Below are the code and all the weights of a small trained network. Each question names an input and a class and asks about switching units off, where a switched-off unit gives its printed mean instead of its output.

import numpy as np


def w(rows, s, z=0):
    codes = np.array(rows[::2]) - 128.0
    scale = np.full(codes.shape[1], s)
    scale[-1] = z or s
    return codes * scale


def norm(h):
    return h / np.sqrt((h * h).mean(-1, keepdims=True) + 1e-5)


def f(y):
    return y / 2 * (1 + np.tanh(0.7978845608 * (y + 0.044715 * y**3)))


def log_softmax(a):
    a = a - a.max(-1, keepdims=True)
    return a - np.log(np.exp(a).sum(-1, keepdims=True))


def net(x, mask):
    res = np.array(x, float).reshape(1, 6) / 4 @ E
    u = 0
    for l in range(2):
        y = f(norm(res) @ A[l][:, :-1].T + A[l][:, -1])
        res = res + np.where(mask[u : u + 10], y, B[l][:, -1]) @ B[l][:, :-1]
        u += 10
    return log_softmax(norm(res)[-1] @ U[:, :-1].T + U[:, -1])


A, B = {}, {}
E = w([
[125,130,129,122,132,127,133,124,135],'x0',
[148,24,148,127,253,126,180,148,105],'x1',
[77,79,74,173,99,94,155,191,182],'x2',
[136,124,152,54,118,18,99,175,114],'x3',
[133,130,125,122,130,129,126,129,130],'x4',
[50,150,180,123,169,166,106,169,152],'x5',
],0.0021)
A[0] = w([
[254,94,67,150,48,79,166,78,85,12],'0.n0',
[103,41,110,147,21,107,186,212,187,36],'0.n1',
[100,158,100,89,15,151,86,126,91,86],'0.n2',
[123,125,162,92,121,51,44,193,96,33],'0.n3',
[45,130,209,138,150,177,11,216,138,13],'0.n4',
[82,102,58,199,129,85,136,227,223,87],'0.n5',
[127,79,102,41,92,160,81,102,143,173],'0.n6',
[62,100,143,115,183,159,53,185,131,55],'0.n7',
[38,131,221,154,161,192,31,204,174,25],'0.n8',
[98,124,91,81,126,69,59,209,31,7],'0.n9',
],0.0029,0.0016)
B[0] = w([
[143,181,75,106,175,84,237,65,160,224],'0.n0',
[108,96,103,81,111,156,107,128,54,201],'0.n1',
[99,164,127,167,201,103,108,171,106,253],'0.n2',
[145,127,140,108,107,171,133,110,220,177],'0.n3',
[131,195,87,69,135,74,230,31,116,191],'0.n4',
[55,97,128,69,57,164,109,124,55,255],'0.n5',
[103,121,141,169,150,113,125,104,125,187],'0.n6',
[124,148,132,136,172,106,202,137,88,139],'0.n7',
[159,184,69,101,127,125,254,73,151,221],'0.n8',
[180,88,223,134,96,125,160,80,210,132],'0.n9',
],0.0037,0.0009)
A[1] = w([
[204,162,174,87,151,144,68,61,62,67],'1.n0',
[70,229,88,135,95,123,78,125,180,33],'1.n1',
[90,189,132,114,45,119,105,107,154,134],'1.n2',
[161,187,217,71,167,195,120,84,84,149],'1.n3',
[105,98,116,157,172,123,185,138,133,89],'1.n4',
[140,163,158,78,94,107,131,157,141,66],'1.n5',
[123,132,90,208,112,253,153,108,114,112],'1.n6',
[146,37,154,93,208,146,175,159,104,178],'1.n7',
[234,80,3,137,77,71,157,78,100,1],'1.n8',
[154,120,170,62,95,49,140,191,121,179],'1.n9',
],0.0038,0.00082)
B[1] = w([
[5,58,90,116,78,174,144,213,123,204],'1.n0',
[183,122,121,157,204,97,137,143,70,236],'1.n1',
[210,104,121,174,184,140,93,148,69,227],'1.n2',
[74,63,54,129,44,91,151,153,132,249],'1.n3',
[161,187,129,94,77,117,106,103,110,148],'1.n4',
[167,71,149,164,171,131,162,103,132,150],'1.n5',
[180,69,246,47,136,66,104,111,241,255],'1.n6',
[196,243,92,215,104,97,35,137,80,225],'1.n7',
[38,201,172,94,171,156,189,147,130,209],'1.n8',
[126,118,161,157,147,252,140,48,218,205],'1.n9',
],0.0039,0.002)
U = w([
[199,183,112,214,188,102,45,156,60,213],'0',
[90,211,109,95,169,115,249,84,144,73],'1',
[43,48,99,112,74,158,98,168,93,250],'2',
[178,80,217,125,146,141,97,87,255,2],'3',
],0.0082,0.00069)

Each question gives the input, the list of numbers given to net, and the class t.
The units are the neurons (one row each of A and B). Each row of codes is followed by its name. A weight is (code - 128) times the scale printed after its matrix; where a second scale follows, it is the last column's (A, B and U).
mask holds one flag per neuron, layer by layer. A switched-off neuron (its flag False) gives its mean, the last column of its row in B, instead of its output. The means were averaged over made-up inputs and are rounded, as every weight is.
A unit's drop is (log p(t) with every unit on - log p(t) with that unit switched off) / (log p(t) with every unit on - log p(t) with every unit switched off).
The circuit of an input: a set's keep is (log p(t) with only the set's units on - log p(t) with every unit switched off) / (log p(t) with every unit on - log p(t) with every unit switched off). Starting from the 12 units with the biggest drops (on a tie, the unit counted first), units are removed one at a time, each time the one whose removal leaves the highest keep (on an exact tie, the one counted first), for as long as the keep stays at least 0.8.
circuit, biggest first: the units of the circuit, biggest drop first
top k neurons: the k neurons with the biggest drops, biggest first
top k neurons in layer l: the k neurons of layer l with the biggest drops, biggest first
input [6,8,-6,3,-8,0], class 0: circuit, biggest first -> 1.n7
input [3,-7,5,-5,-6,5], class 0: circuit, biggest first -> 1.n1, 1.n2
input [-1,5,4,-1,7,-1], class 0: top 3 neurons in layer 1 -> 1.n7, 1.n0, 1.n3
input [-1,2,-3,0,6,-2], class 2: top 2 neurons -> 1.n0, 0.n8
input [6,0,6,-2,-5,6], class 1: top 4 neurons -> 0.n8, 0.n4, 1.n0, 1.n3
input [-2,-8,-2,-6,0,0], class 0: top 2 neurons in layer 1 -> 1.n1, 1.n9
input [1,4,-3,1,-4,-8], class 1: top 2 neurons -> 1.n8, 0.n0
input [8,3,1,6,2,-6], class 1: top 2 neurons in layer 1 -> 1.n8, 1.n6
input [-5,-4,4,-3,2,6], class 1: top 3 neurons -> 0.n8, 0.n4, 1.n7
input [3,-6,6,3,-5,-8], class 1: top 2 neurons -> 0.n0, 1.n8
input [3,-7,4,8,5,-1], class 3: top 4 neurons -> 1.n9, 0.n9, 1.n7, 0.n3
input [3,0,-6,-1,2,4], class 2: top 2 neurons in layer 1 -> 1.n3, 1.n0
input [3,-8,6,4,2,5], class 0: circuit, biggest first -> 1.n2, 1.n1
input [0,-1,4,5,6,3], class 3: top 3 neurons in layer 1 -> 1.n9, 1.n0, 1.n3
input [6,2,-6,7,6,-5], class 3: circuit, biggest first -> 1.n9
input [-2,-5,-8,6,-3,5], class 2: top 3 neurons -> 1.n0, 1.n3, 1.n6
input [4,-7,-3,-8,3,6], class 3: top 3 neurons in layer 1 -> 1.n6, 1.n7, 1.n8
input [-6,-8,6,6,5,-4], class 0: top 2 neurons -> 1.n2, 1.n6
input [-1,-6,4,6,5,-7], class 1: top 3 neurons in layer 0 -> 0.n0, 0.n1, 0.n9
input [-8,3,3,2,0,-6], class 1: top neuron -> 1.n8
